Below are the code and all the weights of a small trained network. Each question names an input and a target symbol and asks about switching units off, where a switched-off unit gives its printed mean instead of its output.

import numpy as np


def w(rows, s, z=0):
    codes = np.array(rows[::2]) - 128.0
    scale = np.full(codes.shape[1], s)
    scale[-1] = z or s
    return codes * scale


def f(y):
    return np.maximum(y, 0)


def softmax(a):
    e = np.exp(a - a.max(-1, keepdims=True))
    return e / e.sum(-1, keepdims=True)


def log_softmax(a):
    a = a - a.max(-1, keepdims=True)
    return a - np.log(np.exp(a).sum(-1, keepdims=True))


def net(x, mask):
    ids = ['αβγδεζηθλμξπσφψω'.index(c) for c in x.split()]
    T = len(ids)
    res = E[ids] + P[:T]
    r = res
    for j in range(2):
        rows = slice(4 * j, 4 * j + 4)
        q, k, v = (r @ M[0][rows].T for M in (Q, K, V))
        z = softmax(np.where(np.tri(T) > 0, q @ k.T / 4**0.5, -1e9)) @ v
        o = O[0][rows]
        res = res + np.where(mask[j], z, o[:, -1]) @ o[:, :-1]
    y = f(res @ A[0][:, :-1].T + A[0][:, -1])
    res = res + np.where(mask[2:14], y, B[0][:, -1]) @ B[0][:, :-1]
    return log_softmax(res[-1] @ U[:, :-1].T + U[:, -1])


Q, K, V, O, A, B = {}, {}, {}, {}, {}, {}
E = w([
[164,69,139,181,67,136,171,102,192],'α',
[75,162,162,213,108,113,141,150,124],'β',
[138,122,52,156,134,76,80,88,175],'γ',
[79,163,91,118,113,100,126,161,153],'δ',
[59,111,93,66,142,187,150,75,122],'ε',
[95,157,184,108,90,126,175,83,171],'ζ',
[89,137,63,177,145,159,151,130,90],'η',
[50,143,176,130,158,195,136,70,95],'θ',
[162,137,131,201,123,138,95,90,150],'λ',
[118,96,149,114,126,98,188,189,233],'μ',
[183,86,124,197,128,141,135,179,134],'ξ',
[115,97,125,107,132,250,176,127,111],'π',
[144,193,166,144,85,163,127,163,144],'σ',
[164,113,104,88,126,176,113,164,157],'φ',
[105,146,150,118,186,93,112,144,173],'ψ',
[93,89,166,82,196,183,131,159,151],'ω',
],0.019)
P = w([
[36,68,70,191,58,150,78,115,130],'0',
[93,116,101,151,106,156,101,120,145],'1',
[132,91,141,69,94,43,146,87,5],'2',
[62,125,112,131,105,189,90,140,183],'3',
[139,146,104,146,143,146,131,119,160],'4',
[170,120,158,52,135,49,159,97,24],'5',
[107,154,121,121,144,187,112,144,192],'6',
[180,175,116,130,180,145,152,124,172],'7',
[205,154,169,37,172,56,174,102,39],'8',
[141,188,134,100,182,186,132,147,207],'9',
[225,199,112,125,217,137,178,120,176],'10',
],0.019)
Q[0] = w([
[57,148,110,136,167,207,80,147,209],'H1',
[144,103,156,111,126,80,95,151,75],'H1',
[87,167,133,153,140,196,124,136,204],'H1',
[125,144,100,137,122,93,155,121,110],'H1',
[164,93,152,94,108,54,161,124,28],'H2',
[136,133,113,163,134,100,179,82,115],'H2',
[180,84,146,112,99,18,178,90,5],'H2',
[139,131,122,122,146,133,94,150,125],'H2',
],0.022)
K[0] = w([
[190,180,154,100,250,168,161,142,126],'H1',
[46,87,134,104,50,120,61,129,122],'H1',
[212,214,144,102,216,147,157,159,136],'H1',
[87,142,96,163,106,104,137,92,118],'H1',
[50,63,133,155,31,117,100,150,111],'H2',
[107,104,101,179,62,119,178,133,124],'H2',
[33,53,99,149,20,89,82,76,128],'H2',
[127,132,122,124,158,136,105,133,121],'H2',
],0.015)
V[0] = w([
[168,115,38,123,137,220,127,182,36],'H1',
[123,177,102,71,100,73,68,227,136],'H1',
[119,147,214,136,206,161,77,54,110],'H1',
[185,46,159,121,125,132,127,73,174],'H1',
[177,174,246,219,44,157,176,214,85],'H2',
[155,242,78,121,59,117,54,43,116],'H2',
[156,149,136,13,28,206,179,95,163],'H2',
[13,166,177,135,134,166,197,87,89],'H2',
],0.012)
O[0] = w([
[68,169,114,92,160,229,162,196,129,172],'H1',
[189,146,106,94,113,102,77,195,117,17],'H1',
[153,77,150,173,95,174,86,84,118,119],'H1',
[57,58,114,107,115,119,126,123,143,119],'H1',
[96,103,169,217,107,135,164,198,78,2],'H2',
[139,166,150,114,40,137,200,109,156,110],'H2',
[126,97,7,127,109,130,183,145,130,111],'H2',
[217,101,147,166,179,141,171,129,139,216],'H2',
],0.016,0.0069)
A[0] = w([
[98,119,103,199,20,147,127,105,162,121],'N1',
[77,166,51,114,138,116,171,155,194,151],'N2',
[65,104,44,171,152,157,76,130,222,30],'N3',
[149,156,133,173,125,49,180,176,254,142],'N4',
[148,203,107,64,122,5,128,151,66,36],'N5',
[97,76,168,88,150,80,105,152,33,121],'N6',
[129,189,90,193,116,102,71,118,192,17],'N7',
[178,89,181,47,127,40,106,130,80,84],'N8',
[48,135,97,168,82,229,58,140,147,116],'N9',
[116,188,125,119,188,162,126,45,155,35],'N10',
[100,179,120,127,88,176,61,116,217,254],'N11',
[40,126,149,160,97,125,114,192,153,49],'N12',
],0.0093,0.006)
B[0] = w([
[167,223,175,78,173,210,140,107,106,177],'N1',
[123,157,132,135,115,87,44,177,47,233],'N2',
[109,146,212,129,64,103,204,106,157,228],'N3',
[91,120,86,110,112,140,110,103,47,179],'N4',
[171,12,160,112,121,211,179,171,145,188],'N5',
[78,60,125,147,95,135,96,116,156,155],'N6',
[27,92,176,5,127,191,146,153,34,158],'N7',
[131,238,74,238,92,145,119,88,133,192],'N8',
[255,128,143,107,131,61,139,159,125,208],'N9',
[113,113,134,148,77,87,98,194,176,253],'N10',
[91,78,91,167,253,128,161,120,170,223],'N11',
[169,147,104,119,99,161,51,126,201,172],'N12',
],0.0081,0.025)
U = w([
[100,187,195,103,55,86,139,92,169,128],'α',
[142,152,195,158,172,87,104,123,88,152],'β',
[51,133,150,120,122,214,101,126,190,5],'γ',
[150,107,146,72,166,171,94,128,115,170],'δ',
[96,171,73,163,86,145,161,123,253,73],'ε',
[148,152,107,124,146,107,154,69,126,234],'ζ',
[76,180,86,196,218,164,162,151,166,92],'η',
[109,97,101,214,120,214,134,129,192,48],'θ',
[154,188,210,62,181,138,132,106,161,61],'λ',
[85,102,145,143,117,73,117,110,116,254],'μ',
[181,148,172,145,62,108,52,132,198,64],'ξ',
[120,124,159,162,109,116,213,169,169,59],'π',
[169,172,126,122,74,182,111,142,166,66],'σ',
[187,186,139,57,143,40,102,106,148,196],'φ',
[127,163,105,140,213,121,37,72,120,244],'ψ',
[183,72,203,100,195,45,151,106,155,132],'ω',
],0.0065,0.0056)

Each question gives the input, a string of symbols that net reads in full, and the target symbol t.
The units are the heads (4 rows each of Q, K, V and O) and the neurons (one row each of A and B). Each row of codes is followed by its name. A weight is (code - 128) times the scale printed after its matrix; where a second scale follows, it is the last column's (O, A, B and U).
mask holds one flag per unit, heads first, then neurons. A switched-off unit (its flag False) gives its mean, the last column of its rows in O or B, instead of its output. The means were averaged over made-up inputs and are rounded, as every weight is.
A unit's drop is (log p(t) with every unit on - log p(t) with that unit switched off) / (log p(t) with every unit on - log p(t) with every unit switched off).
The circuit of an input: a set's keep is (log p(t) with only the set's units on - log p(t) with every unit switched off) / (log p(t) with every unit on - log p(t) with every unit switched off). Starting from the 12 units with the biggest drops (on a tie, the unit counted first), units are removed one at a time, each time the one whose removal leaves the highest keep (on an exact tie, the one counted first), for as long as the keep stays at least 0.8.
units of the circuit, in order: the units of the circuit, biggest drop first
unit that matters most: the unit with the biggest drop
heads that matter: for each layer, one digit per head in row order, 1 if its drop is at least 0.15 and else 0, layers parted by /
input η η η ξ γ π λ φ ε, target λ: unit that matters most : H1
input ω β η ω, target ω: heads that matter : 00
input ξ λ γ π θ ε λ, target λ: heads that matter : 11
input φ ψ δ θ β ω, target δ: units of the circuit, in order : H1; N5; N3
input ψ η ξ ε β α ε λ ξ, target ξ: units of the circuit, in order : N8; H1; N5
input ψ ξ λ α α ζ β, target ζ: units of the circuit, in order : H2; H1; N1; N4
input ε φ ψ φ ω δ ω γ γ β, target γ: units of the circuit, in order : N11; H2; N7
input ω η ψ η λ λ, target ψ: heads that matter : 01
input δ ξ λ ξ η α, target σ: units of the circuit, in order : H1; N5; N8; H2
input ξ ω γ ζ δ λ δ μ, target μ: heads that matter : 11
input π λ θ γ μ γ ε, target μ: units of the circuit, in order : H1; H2; N6
input ψ φ ε ψ α μ ζ ε λ ω θ, target θ: heads that matter : 11
input φ ξ ε α, target ξ: heads that matter : 01
input ε ω ε ω ζ λ β θ ψ, target φ: units of the circuit, in order : H2
input ω η σ ξ, target σ: units of the circuit, in order : H2; N11; N1; N12
input λ γ ω ω δ α θ λ φ ε, target φ: units of the circuit, in order : N9; H2; N2
input φ λ ξ φ γ ε ε ε, target ε: units of the circuit, in order : H2; N10
input φ λ φ φ ω η, target δ: heads that matter : 10
input β η ξ, target β: heads that matter : 01
input α ω θ σ ξ, target ξ: heads that matter : 01
input ε ξ φ η φ α β μ ξ β ε, target ε: unit that matters most : H1
input ζ ε λ δ η η θ λ δ σ α, target α: heads that matter : 11
input φ λ ω δ λ ψ σ γ, target γ: heads that matter : 01
input λ η η λ λ δ ω ε ε φ ω, target ω: heads that matter : 11
input ε λ σ ξ ε β φ λ μ, target φ: heads that matter : 01
input λ μ ω λ, target ω: heads that matter : 00
input ξ π δ, target γ: units of the circuit, in order : H2; H1; N6
input σ μ β ξ β ε λ ε ξ, target π: units of the circuit, in order : H2
input ε π π π η α ε γ ω φ, target ω: heads that matter : 10
